The symbols move the items like this.
from | s f x h k
z823 | none z120 z239 z156 z510
z607 | z143 z782 z776 none z677
z879 | z262 z805 z933 z460 z675
z66 | z786 z677 z588 none z749
z14 | z421 z949 z749 none z748
z414 | z841 z199 z143 z782 z594
z657 | z946 z421 z717 z749 z972
z157 | z470 z117 z523 z275 z811
z632 | z955 z143 z816 z776 z786
z112 | none z39 z510 z617 z206
z955 | z828 z601 z508 z632 z506
z39 | none z539 z112 z28 z261
z575 | z368 z378 z834 z647 z80
z536 | z769 z185 z811 z374 z908
z675 | z959 z74 z589 z904 z508
z422 | z120 z515 z156 z883 z617
z749 | z657 z14 z561 none z875
z515 | z895 z389 z422 z621 z28
z394 | z811 z374 z76 z348 z262
z518 | z647 z681 z662 z741 z143
z275 | z157 z395 z444 z427 z394
z206 | none z261 z351 z914 z626
z781 | z180 z76 z890 z876 z883
z915 | none z510 z539 z839 z911
z120 | none z895 z823 z422 z112
z368 | z510 z617 z839 z575 z92
z712 | z243 z548 z779 z992 z444
z769 | none z250 z976 z536 z239
z433 | z856 z290 z748 none z130
z653 | z998 z717 z391 z990 z428
z548 | z622 z828 z712 z508 z275
z263 | none z301 z250 z180 z120
z710 | z156 z883 z475 z276 z575
z589 | z920 z675 z240 z449 z992
z868 | z816 z776 z168 none z588
z621 | z515 z262 z883 z933 z920
z622 | z400 z17 z243 z548 z157
z612 | z301 z811 z180 z76 z515
z588 | z977 z66 z791 none z561
z276 | z710 z587 z805 z957 z647
z626 | none z234 z356 z948 z263
z805 | z475 z276 z879 z972 z74
z897 | z205 z977 z594 z791 z653
z240 | z378 z589 z647 z681 z841
z28 | z39 z746 z617 z920 z243
z647 | z575 z240 z74 z518 z601
z876 | z781 z998 z832 z391 z587
z17 | z911 z92 z622 z828 z117
z180 | z263 z612 z185 z781 z422
z444 | z523 z275 z706 z205 z76
z706 | z948 z444 z981 z891 z781
z813 | z981 z891 z506 z161 z832
z746 | z539 z839 z28 z959 z622
z74 | z834 z647 z675 z662 z955
z80 | z92 z779 z828 z601 z981
z904 | z675 z662 z449 z407 z816
z957 | z276 z856 z972 z748 z518
z681 | z240 z449 z518 z130 z414
z130 | z681 z873 z741 none z782
z748 | z957 z433 z875 none z741
z117 | z650 z136 z157 z395 z536
z911 | none z351 z400 z17 z650
z679 | z460 z875 z290 none z407
z587 | z883 z933 z276 z856 z240
z786 | z506 z161 z977 z66 z657
z972 | z805 z957 z460 z875 z662
z508 | z548 z955 z992 z816 z427
z449 | z589 z904 z681 z873 z199
z76 | z612 z394 z781 z998 z621
z662 | z74 z518 z904 z24 z632
z839 | z915 z368 z746 z834 z17
z875 | z972 z748 z679 none z24
z301 | none z976 z263 z612 z895
z841 | z779 z992 z601 z414 z891
z427 | z275 z506 z205 z977 z348
z348 | z394 z946 z998 z717 z879
z948 | z626 z523 z136 z706 z180
z946 | z374 z832 z348 z657 z805
z977 | z427 z786 z897 z588 z717
z920 | z28 z959 z378 z589 z712
z234 | none z470 z626 z523 z301
z832 | z890 z876 z946 z421 z276
z561 | z717 z749 z990 none z679
z143 | z601 z414 z632 z607 z161
z914 | z206 z243 z92 z779 z948
z239 | none z823 z344 z908 z915
z828 | z17 z80 z548 z955 z395
z873 | z449 z407 z130 none z168
z856 | z587 z428 z957 z433 z681
z344 | none z239 z895 z389 z539
z741 | z518 z130 z24 none z607
z136 | z356 z948 z117 z981 z185
z460 | z879 z972 z428 z679 z904
z374 | z536 z890 z394 z946 z475
z510 | none z112 z915 z368 z351
z811 | z976 z536 z612 z394 z389
z421 | z832 z391 z657 z14 z957
z834 | z839 z575 z959 z74 z828
z933 | z621 z879 z587 z428 z589
z400 | none z911 z261 z622 z470
z523 | z234 z157 z948 z444 z612
z677 | z161 z623 z66 none z14
z475 | z908 z710 z262 z805 z834
z250 | none z263 z769 z185 z823
z205 | z444 z427 z891 z897 z998
z816 | z508 z632 z199 z868 z977
z890 | z185 z781 z374 z832 z710
z261 | none z400 z206 z243 z234
z782 | z414 z168 z607 none z623
z199 | z992 z816 z414 z168 z897
z389 | z344 z908 z515 z262 z746
z395 | z117 z981 z275 z506 z374
z949 | z391 z990 z14 none z433
z959 | z746 z834 z920 z675 z548
z791 | z897 z588 z623 none z990
z243 | z261 z622 z914 z712 z523
z470 | none z650 z234 z157 z976
z623 | z594 z791 z677 none z949
z650 | none z356 z470 z117 z769
z156 | z823 z422 z908 z710 z368
z351 | none z206 z911 z92 z356
z378 | z617 z920 z575 z240 z779
z356 | none z626 z650 z136 z250
z168 | z199 z868 z782 none z791
z617 | z112 z28 z368 z378 z914
z891 | z706 z205 z813 z594 z876
z185 | z250 z180 z536 z890 z156
z594 | z891 z897 z161 z623 z391
z262 | z389 z475 z621 z879 z959
z428 | z933 z460 z856 z290 z449
z981 | z136 z706 z395 z813 z890
z998 | z76 z348 z876 z653 z933
z992 | z712 z508 z841 z199 z205
z92 | z351 z914 z17 z80 z136
z779 | z914 z712 z80 z841 z706
z161 | z813 z594 z786 z677 z421
z601 | z80 z841 z955 z143 z813
z895 | none z344 z120 z515 z39
z776 | z632 z607 z868 none z66
z506 | z395 z813 z427 z786 z946
z717 | z348 z657 z653 z561 z460
z24 | z662 z741 z407 none z776
z976 | none z769 z301 z811 z344
z391 | z876 z653 z421 z949 z856
z290 | z428 z679 z433 none z873
z539 | none z915 z39 z746 z400
z990 | z653 z561 z949 none z290
z908 | z239 z156 z389 z475 z839
z883 | z422 z621 z710 z587 z378
z407 | z904 z24 z873 none z868

The rows follow the links: the fewer symbols apart two items are, the more alike their rows tend to be.

Rows of some items; one shown again gets a slightly different row:
z14
-67	163	-87	118	7	41	39	154	-69	-199	-75	-77	39	-23	114	-13	-26	-245	238	-10	-247	87	0	-69	-60	-106	-30	142	-66	-91	86	113	-113	-29	-15	66	62	-265	-103	-113	-80	126	11	-61	-210	171	-70	7	106	109	-147	15	-83	-43	140	-66	152	158	-234	148	67
z816
142	-54	194	-100	186	164	-196	65	266	-30	151	245	147	118	-72	-32	17	67	17	-19	173	-165	-209	176	1	-71	146	-43	219	-111	72	-48	41	84	-57	38	-139	101	108	23	130	-107	118	86	172	-114	95	-95	-141	56	-54	33	10	-119	207	-32	68	-54	-152	43	64
z575
-129	-14	-217	31	9	-102	91	-21	-123	-37	91	-82	60	-44	177	-225	231	46	5	11	25	124	83	-76	139	-65	119	-45	-125	67	226	-194	-62	-7	11	10	-119	-105	-76	112	-152	39	100	-116	161	6	-214	-105	8	19	-9	-114	16	6	-130	240	-143	207	208	129	-86
z653
108	83	171	62	-27	145	-15	7	-13	-24	-28	108	-9	92	-139	181	-269	-193	-6	-13	-220	-37	-39	24	-198	-45	-36	104	-42	91	-110	267	-29	24	17	-24	98	4	-27	-170	140	100	-210	32	-164	68	232	-5	12	17	-97	85	99	28	140	-264	81	-195	-163	-10	69
z130
52	79	-73	66	98	150	20	30	-60	-52	176	97	144	146	92	-84	46	-117	38	-91	-168	155	-11	-11	-109	-166	163	69	-173	313	195	-82	-76	90	-175	-105	-199	-202	-35	22	-80	62	-71	-108	149	43	6	-266	-12	13	-142	63	168	-72	123	57	-46	123	-16	157	13
z92
-57	-105	-200	-83	40	-119	7	-36	17	-38	31	-30	61	-88	149	-42	191	159	85	-100	65	193	-21	-106	171	-28	-38	-67	123	-75	63	-315	-52	-62	-77	-24	19	-32	140	252	-216	-103	107	8	70	6	-161	-68	173	-108	98	1	-155	-16	-66	234	-31	130	48	-102	-42
z626
-20	-139	-19	-120	-108	-137	123	-148	-36	54	-123	-98	-174	-52	64	152	-29	126	-42	-131	10	140	18	-57	83	53	-208	-105	110	50	-151	-127	-45	-11	17	-146	215	32	46	134	-95	-59	-128	7	-69	129	63	25	370	-160	184	103	-100	142	-26	-41	-61	-126	1	-267	-44
z876
22	95	22	6	-137	62	211	-22	-149	10	-109	-62	-149	-44	90	85	-136	-100	44	-28	-212	27	-37	54	-112	14	-140	53	-143	208	-20	128	-45	-5	130	-68	202	-171	-230	-89	4	98	-208	-120	-214	209	62	-43	274	-56	21	131	8	177	8	-221	-70	-60	-10	26	9
z428
109	84	185	154	-8	144	-55	-15	-104	43	40	78	-20	157	-105	-1	-217	-236	-91	66	-151	-15	81	-13	-211	-38	165	71	-148	212	15	221	-7	88	-34	-111	-92	19	-30	-128	163	41	-245	3	8	1	196	-105	-104	24	-155	43	211	-24	32	-124	13	-109	-2	51	-37
z623
194	138	-3	-10	-20	133	118	54	49	-60	48	55	94	42	36	153	-29	-105	227	-192	-204	123	-166	-6	-61	-152	-104	112	44	155	30	-64	-51	-26	-223	-20	88	-191	6	70	-63	120	-74	-158	-65	141	77	-150	142	-23	10	108	-67	-42	251	-75	21	128	-273	88	131
z911
-70	-188	-49	-112	48	-140	-68	-37	69	8	-3	-4	-2	-97	45	-46	175	266	-53	42	310	-37	-41	11	197	93	2	-232	181	-230	-2	-213	53	-36	111	18	-1	125	155	126	-10	-189	184	130	92	-81	-108	79	65	-38	82	-45	-173	-49	-59	62	35	-3	71	-123	-62
z895
-120	-87	43	-6	-154	-98	34	-94	-159	177	-122	-16	-151	12	-100	2	-139	3	-273	66	-23	-22	192	-94	-32	138	29	-100	-144	103	-133	122	-9	13	86	-127	45	208	59	-39	98	-82	-229	89	33	-107	125	15	-2	-114	6	-60	186	125	-245	-3	-109	-213	274	-123	-152
z890
-161	131	-178	76	-99	-82	148	33	-141	-68	-173	-166	-119	-196	140	7	52	-61	174	37	-196	82	50	-51	86	64	-236	65	-127	-101	-63	85	-76	-97	82	95	175	-160	-140	-57	-149	128	60	-99	-219	137	-132	113	126	-1	72	14	-127	76	-106	21	7	127	3	68	17
z632
39	-36	51	-7	209	105	-144	69	166	-121	189	118	160	-17	114	-128	117	42	135	54	237	-89	-171	82	42	-100	175	-101	206	-190	152	-176	31	63	60	86	-80	-8	33	79	16	-98	235	102	105	-9	-55	-75	-35	64	-103	14	-149	-139	194	-39	151	82	-173	85	45
z712
225	-66	13	-158	-45	24	53	-30	140	141	145	126	60	45	-100	203	70	233	-84	-177	115	-28	-70	169	22	56	-142	3	27	242	-67	-88	88	-28	-247	-9	-74	164	118	151	11	26	-44	-141	196	-109	74	-65	-96	-105	229	-1	73	68	39	55	-208	42	144	38	51
z66
73	117	30	54	140	74	-100	149	172	-136	49	36	121	-35	24	23	88	-45	298	-58	14	-93	-200	123	19	-94	-81	124	145	-216	27	20	-6	-4	-63	176	10	-81	-29	-58	-1	73	239	39	-70	56	-66	90	-37	144	-66	15	-185	-130	182	-45	150	198	-286	88	181
z539
-62	-168	43	-48	0	-59	-141	-129	8	124	-4	79	-8	-10	-98	-167	10	129	-246	116	226	-137	125	-4	40	119	175	-139	5	-59	-39	-39	68	-3	121	-35	-94	244	112	15	78	-133	16	159	145	-243	-6	42	-166	-57	69	-155	82	6	-224	119	-65	-131	240	-145	-110
z781
24	110	-87	43	-208	-95	173	17	-128	-21	-182	-134	-158	-50	39	133	-131	-70	76	-71	-247	139	59	-15	-55	57	-254	116	-154	131	-105	150	-65	-73	-58	-3	153	-116	-125	-44	-116	148	-200	-191	-170	127	9	35	153	-66	104	41	50	172	-56	-28	-88	-31	1	-21	48
z515
16	0	7	69	-151	-98	-33	-62	-121	153	-113	13	-26	129	-198	72	-180	-123	-199	70	-151	140	263	-146	-99	67	-12	28	-145	184	-127	167	27	-19	-127	-101	-9	148	86	-45	48	17	-246	-27	27	-101	95	67	-134	-99	-14	-47	164	74	-215	104	-55	-115	192	-101	-89
z957
-153	74	-84	185	88	41	-23	0	-216	-146	-1	-104	-15	-55	127	-258	-41	-296	43	116	-139	97	107	-118	-58	-90	208	51	-144	16	261	111	-48	84	181	-29	-61	-224	-183	-34	-41	-7	-36	68	-91	160	1	-72	119	94	-240	-8	24	-60	4	-23	146	67	-88	94	-60
z717
76	64	247	69	4	98	-110	121	7	-56	-46	51	-20	60	-169	56	-181	-197	43	60	-67	-173	-36	82	-110	-32	-21	100	47	-144	-120	289	9	32	71	93	18	87	-59	-181	179	25	-8	132	-146	0	128	159	-160	95	-141	-2	33	-26	96	-244	182	-166	-213	27	89
z17
-70	-123	-82	-94	109	-120	-97	16	175	11	16	-3	145	-75	23	-94	168	201	70	-22	223	28	-21	-35	191	8	-26	-138	211	-244	9	-225	39	-52	-51	93	-52	146	168	159	-66	-116	223	106	81	-144	-125	103	-82	-19	108	-63	-193	-96	-56	233	100	96	31	-106	-56
z243
140	-83	36	-158	-42	-37	-43	-87	129	188	41	127	50	81	-129	187	-6	176	-105	-150	101	80	18	-13	35	10	-72	-71	108	129	-126	-204	48	-39	-266	-96	-33	183	258	181	6	-69	-107	-17	157	-159	120	-51	-24	-148	181	-4	-20	-16	14	141	-146	-72	99	-135	-41
z622
57	-110	42	-126	28	-78	-124	-2	215	133	90	111	85	25	-143	99	72	199	-84	-36	232	-67	-21	42	160	28	-22	-42	210	-173	-103	-83	71	-14	-152	11	-45	306	244	97	62	-121	148	55	168	-204	47	123	-208	-45	123	-73	-43	-109	-48	166	1	-5	61	-168	-5

Each walk starts at a row. The symbols on each line, taken left to right, move it on to the next item.
Answer with the item's row; about right is enough.
85	11	-35	-58	-40	72	51	-15	26	151	108	90	14	68	-169	12	56	104	-215	-73	39	-14	83	37	-32	67	48	27	-158	326	17	23	75	-10	-168	-49	-177	157	53	21	18	77	-132	-145	248	-155	53	-113	-227	-105	84	-24	225	61	-157	154	-216	-18	290	78	-25
x x s f k k h	92	54	-83	-154	-160	-71	220	-31	-5	-4	-35	-54	-94	-60	31	257	25	98	123	-205	-98	82	-133	51	58	-38	-299	39	22	120	-71	-89	-41	-70	-138	-22	178	-68	0	109	-93	106	-71	-213	-122	125	-34	-66	218	-104	211	97	-86	170	114	-43	-152	122	-39	-6	61
h k x k x k f x	-143	-37	8	59	136	61	-47	12	-12	-97	168	7	64	-64	107	-326	189	69	-54	122	227	-213	-45	91	75	-1	239	-95	-69	-116	206	-41	67	99	215	113	-193	-41	-128	-43	63	-46	184	18	201	-65	-131	-66	-118	134	-136	-91	0	-68	-23	25	-8	80	87	160	-35
157	-10	240	-115	-18	75	8	91	230	3	18	67	-72	-39	-91	163	3	169	68	-81	146	-335	-231	241	-6	37	-139	-2	148	-162	-150	113	101	13	75	109	95	126	-22	-79	158	5	134	44	-69	6	52	89	-58	26	96	84	-104	43	151	-215	30	-134	-148	35	176
k x x x x f	-115	87	-83	90	-62	-41	137	1	-186	-163	-108	-196	-206	-144	173	-77	-8	-113	132	70	-119	-34	-28	-2	-11	-22	-96	-1	-65	-78	51	138	-97	-45	267	84	186	-250	-275	-71	-32	46	34	-37	-284	198	-75	22	247	12	-22	11	-93	86	15	-143	35	57	-100	95	-11
x x k f x x f k s	6	-34	19	27	18	39	-77	27	117	146	106	44	107	24	-116	-117	93	128	-136	119	191	-176	51	100	17	86	126	27	-120	39	32	55	158	62	-72	58	-195	160	76	-16	74	53	123	-50	247	-278	-78	58	-422	45	14	-122	137	4	-166	166	-98	32	216	94	-6
44	141	0	110	-7	96	62	61	-76	-101	-58	-35	8	85	19	81	-148	-285	145	-100	-333	119	-48	-31	-135	-135	-94	184	-101	163	14	129	-89	9	-103	-21	41	-226	-109	-80	-52	134	-146	-132	-170	160	59	-42	81	0	-82	58	59	-13	145	-56	50	34	-201	106	131
x x f k k	-43	50	-121	78	174	72	6	42	-14	-131	145	44	193	35	124	-230	110	-127	112	-16	-86	108	-25	-81	-3	-123	211	115	-70	113	230	-103	-10	54	-91	12	-165	-223	-80	18	-59	36	82	-42	59	54	-115	-184	-13	67	-196	-9	36	-118	135	162	41	239	-63	210	24
k k s h s k x f	-98	94	-46	140	-5	57	21	37	-113	-174	-108	-80	-70	-42	168	-43	-66	-229	177	48	-187	115	-9	-86	-50	-86	37	58	-7	-79	95	84	-105	57	174	15	111	-237	-169	-111	-50	50	-4	63	-239	221	-36	1	208	77	-175	83	-88	-18	154	-155	132	10	-262	0	24
-57	-71	18	-113	177	38	-43	-2	128	-42	152	1	38	-89	64	-120	282	211	64	46	312	-210	-214	192	109	6	104	-97	171	-158	137	-165	43	39	114	114	-54	-1	-78	82	45	-39	253	10	91	-36	-160	-21	-20	67	14	-5	-179	-80	117	-27	37	83	-57	105	74
x h k x h	271	111	135	-33	19	169	-1	106	188	19	118	110	99	145	-130	299	-115	-104	121	-187	-147	-14	-185	120	-124	-126	-124	160	59	101	-62	29	-44	-1	-251	35	10	-58	50	-47	101	81	-12	-72	-52	50	132	-64	-53	-7	-7	97	-26	-61	291	-137	0	3	-241	62	189
x s s s h s s	59	-10	-112	-59	-121	-92	137	-91	-33	50	-108	-61	-39	-24	23	250	-47	38	36	-204	-100	220	-49	-91	99	-8	-250	-18	109	65	-145	-128	-43	-118	-166	-85	173	1	151	127	-147	-30	-125	-7	-99	42	58	3	221	-173	155	46	-95	68	15	30	-56	-40	-73	-206	-10
17	15	-158	-23	-69	-3	127	-69	-116	80	35	-13	37	27	87	-74	95	85	-142	-38	-63	139	113	-72	-9	33	64	-8	-237	313	117	-115	-4	-37	-132	-96	-77	-96	-27	138	-141	49	-132	-213	187	-26	-36	-221	29	-64	57	-2	208	66	-75	203	-248	128	267	104	-72
h f s f h	75	-40	119	-52	123	123	-69	-42	64	64	154	117	60	64	-61	-172	41	56	-191	104	219	-294	-13	183	-102	41	227	-57	-76	18	114	47	112	119	77	90	-209	139	-72	-86	171	-30	84	-5	270	-201	-20	-43	-230	89	-84	-38	159	-22	-46	-33	-61	-57	155	184	31
h x x s x	-109	-23	-114	23	80	53	66	-77	-139	-73	161	-40	67	-65	245	-286	194	37	-11	131	98	-17	-31	-10	35	-30	189	-131	-106	108	259	-140	-17	50	186	-34	-108	-214	-183	64	-57	-62	54	-45	138	89	-158	-196	89	110	-72	39	47	1	-27	98	-81	147	121	177	-77
47	89	-140	-13	151	97	-25	27	135	-114	182	62	181	10	189	-94	137	-8	230	-109	-45	125	-152	35	75	-181	30	91	51	-32	214	-203	-8	28	-174	35	-64	-192	-24	101	-92	75	96	-75	80	82	-67	-184	60	60	-86	74	-99	-145	221	77	30	259	-202	167	125
k f s x x k f f	40	97	86	77	-68	84	74	-21	-106	-79	-56	-20	-70	34	78	118	-176	-217	81	-51	-254	138	-39	-119	-173	-80	-16	60	-73	160	36	106	-98	38	26	-87	147	-165	-112	-108	-17	28	-199	5	-227	216	104	-105	233	-23	-102	103	15	52	164	-214	44	-61	-176	-14	11
f h f s h s x k k	183	2	152	0	76	184	-58	-40	17	50	194	189	122	193	-91	-65	-60	-83	-170	7	7	-4	10	10	-190	-70	200	10	-74	281	70	-1	48	132	-101	-123	-226	50	19	-19	134	-78	-205	26	199	-49	178	-199	-100	3	-139	67	239	-17	65	-84	-73	-81	43	62	-42
-101	-150	-111	-53	-38	-121	64	-202	-179	118	-13	7	-52	-16	59	-103	44	62	-225	27	60	89	107	-184	36	37	88	-199	-97	211	48	-196	-4	-4	71	-213	-3	75	29	132	-99	-161	-213	3	116	1	36	-157	134	-136	92	-14	71	67	-124	97	-143	-47	246	-123	-155
h f s x h h s x	-183	-120	-200	37	53	-172	-13	-80	-134	-31	-3	-85	84	-37	140	-241	104	48	-42	46	20	224	226	-220	166	-3	102	-79	-11	-20	159	-231	-28	6	-27	-87	-61	-14	80	147	-179	-94	21	0	108	-64	-174	-35	61	-33	-5	-72	-12	-68	-167	284	-84	127	140	-33	-194
h s h f s k	54	-143	-119	-120	-23	-107	64	-122	37	93	32	85	17	21	52	103	76	140	-14	-176	18	216	2	-108	113	4	-101	-84	66	169	-5	-292	-51	-31	-212	-178	38	39	164	267	-188	-67	-47	-66	116	-8	59	-97	163	-213	142	56	-19	-6	49	200	-152	58	103	-151	-70
